Here is a tiny trained network, its code and every weight. The questions are about switching its units off for an input and a target symbol, where a switched-off unit gives its printed mean instead of its output.

import numpy as np


def w(rows, s, z=0):
    codes = np.array(rows[::2]) - 128.0
    scale = np.full(codes.shape[1], s)
    scale[-1] = z or s
    return codes * scale


def norm(h):
    return h / np.sqrt((h * h).mean(-1, keepdims=True) + 1e-5)


def f(y):
    return np.maximum(y, 0)


def softmax(a):
    e = np.exp(a - a.max(-1, keepdims=True))
    return e / e.sum(-1, keepdims=True)


def log_softmax(a):
    a = a - a.max(-1, keepdims=True)
    return a - np.log(np.exp(a).sum(-1, keepdims=True))


def net(x, mask):
    ids = ['αβγδεζηστφ'.index(c) for c in x.split()]
    T = len(ids)
    res = E[ids] + P[:T]
    r = norm(res)
    for j in range(2):
        rows = slice(3 * j, 3 * j + 3)
        q, k, v = (r @ M[0][rows].T for M in (Q, K, V))
        z = softmax(np.where(np.tri(T) > 0, q @ k.T / 3**0.5, -1e9)) @ v
        o = O[0][rows]
        res = res + np.where(mask[j], z, o[:, -1]) @ o[:, :-1]
    y = f(norm(res) @ A[0][:, :-1].T + A[0][:, -1])
    res = res + np.where(mask[2:10], y, B[0][:, -1]) @ B[0][:, :-1]
    return log_softmax(norm(res)[-1] @ U[:, :-1].T + U[:, -1])


Q, K, V, O, A, B = {}, {}, {}, {}, {}, {}
E = w([
[136,38,149,103,185,147],'α',
[107,230,145,29,205,182],'β',
[161,209,252,83,54,161],'γ',
[160,172,94,153,158,141],'δ',
[64,225,40,109,47,70],'ε',
[100,114,156,38,63,68],'ζ',
[140,95,176,232,121,139],'η',
[115,227,168,156,107,136],'σ',
[107,124,69,159,118,215],'τ',
[106,215,169,137,85,163],'φ',
],0.017)
P = w([
[227,70,2,81,7,139],'0',
[120,79,68,117,74,106],'1',
[110,92,107,136,82,117],'2',
[73,77,116,134,97,122],'3',
[129,98,122,123,92,179],'4',
[48,120,152,176,114,140],'5',
[107,93,182,123,89,228],'6',
[56,144,201,202,81,170],'7',
],0.0078)
Q[0] = w([
[123,137,122,176,145,113],'H0',
[139,170,75,49,91,86],'H0',
[198,120,124,93,154,192],'H0',
[114,49,255,197,76,105],'H1',
[226,137,241,26,153,93],'H1',
[97,19,173,130,191,249],'H1',
],0.016)
K[0] = w([
[60,101,138,125,140,166],'H0',
[118,129,46,100,62,25],'H0',
[34,138,143,173,211,119],'H0',
[35,50,199,104,117,218],'H1',
[6,110,137,65,33,24],'H1',
[17,98,136,172,254,80],'H1',
],0.016)
V[0] = w([
[177,160,62,143,135,4],'H0',
[143,104,157,199,89,129],'H0',
[160,60,123,117,160,129],'H0',
[144,44,81,148,88,81],'H1',
[144,151,138,111,72,56],'H1',
[160,119,169,163,175,112],'H1',
],0.012)
O[0] = w([
[137,180,120,196,225,27,31],'H0',
[22,83,212,192,94,60,185],'H0',
[201,25,150,56,157,144,121],'H0',
[25,162,199,129,92,164,238],'H1',
[113,103,104,2,129,195,4],'H1',
[129,197,104,119,229,88,53],'H1',
],0.0066,0.0033)
A[0] = w([
[247,77,69,203,181,38,55],'N0',
[123,16,95,97,185,86,21],'N1',
[92,67,144,134,208,192,105],'N2',
[98,185,111,53,96,33,55],'N3',
[113,64,116,38,130,4,60],'N4',
[71,146,221,13,219,124,159],'N5',
[184,163,222,23,49,40,2],'N6',
[210,218,246,69,148,114,86],'N7',
],0.014,0.0042)
B[0] = w([
[160,77,51,253,200,72,255],'N0',
[251,149,211,155,95,170,161],'N1',
[189,126,140,170,87,130,218],'N2',
[174,154,99,70,118,27,188],'N3',
[100,65,174,25,139,57,150],'N4',
[143,135,26,111,136,185,204],'N5',
[41,36,147,158,233,180,167],'N6',
[153,191,176,202,120,193,173],'N7',
],0.018,0.0055)
U = w([
[238,104,209,100,118,118,195],'α',
[155,188,70,91,176,203,67],'β',
[96,114,181,144,230,212,63],'γ',
[166,75,77,203,167,110,200],'δ',
[138,165,117,96,76,57,246],'ε',
[78,71,134,73,169,125,253],'ζ',
[87,71,254,162,101,69,98],'η',
[138,217,195,160,137,122,74],'σ',
[89,78,49,130,27,169,50],'τ',
[92,147,139,135,127,136,50],'φ',
],0.0098,0.0035)

Each question gives the input, a string of symbols that net reads in full, and the target symbol t.
The units are the heads (3 rows each of Q, K, V and O) and the neurons (one row each of A and B). Each row of codes is followed by its name. A weight is (code - 128) times the scale printed after its matrix; where a second scale follows, it is the last column's (O, A, B and U).
mask holds one flag per unit, heads first, then neurons. A switched-off unit (its flag False) gives its mean, the last column of its rows in O or B, instead of its output. The means were averaged over made-up inputs and are rounded, as every weight is.
A unit's drop is (log p(t) with every unit on - log p(t) with that unit switched off) / (log p(t) with every unit on - log p(t) with every unit switched off).
The circuit of an input: a set's keep is (log p(t) with only the set's units on - log p(t) with every unit switched off) / (log p(t) with every unit on - log p(t) with every unit switched off). Starting from all 10 units, units are removed one at a time, each time the one whose removal leaves the highest keep (on an exact tie, the one counted first), for as long as the keep stays at least 0.8.
circuit, biggest first: the units of the circuit, biggest drop first
k most important neurons: the k neurons with the biggest drops, biggest first
which heads matter: for each layer, one digit per head in row order, 1 if its drop is at least 0.15 and else 0, layers parted by /
drop when u is switched off: that unit's drop, to one decimal
input δ σ ε σ, target σ: which heads matter -> 10
input τ σ σ α γ, target γ: which heads matter -> 00
input φ β φ, target τ: circuit, biggest first -> [H1]
input ζ ζ σ, target β: circuit, biggest first -> [H1, N5, H0]
input τ δ σ, target η: which heads matter -> 01
input σ γ α φ, target ε: which heads matter -> 11
input δ δ δ δ τ η α, target α: 2 most important neurons -> [N1, N0]
input σ σ δ δ σ δ, target σ: 3 most important neurons -> [N0, N5, N6]
input η τ τ η φ φ, target η: circuit, biggest first -> [H0, N5]
input δ δ δ α δ δ δ η, target η: circuit, biggest first -> [N5, N0]
input δ η δ, target η: circuit, biggest first -> [H0, H1, N0]
input δ δ ζ, target ζ: circuit, biggest first -> [N6, N4]
input τ ε τ η, target η: circuit, biggest first -> [H0, N0]
input η δ η τ η δ η δ, target η: circuit, biggest first -> [H0, N5]
input δ δ φ, target σ: 3 most important neurons -> [N7, N0, N3]
input σ δ δ τ δ τ τ, target τ: circuit, biggest first -> [H0]
input α δ φ, target γ: circuit, biggest first -> [N6, H0]
input τ τ δ δ δ δ α δ, target α: 3 most important neurons -> [N0, N5, N6]
input τ η δ τ δ τ δ, target τ: drop when H0 is switched off -> 0.8
input γ δ τ σ, target ζ: drop when N0 is switched off -> 0.2
input ζ ε δ δ γ, target γ: drop when N6 is switched off -> 0.5
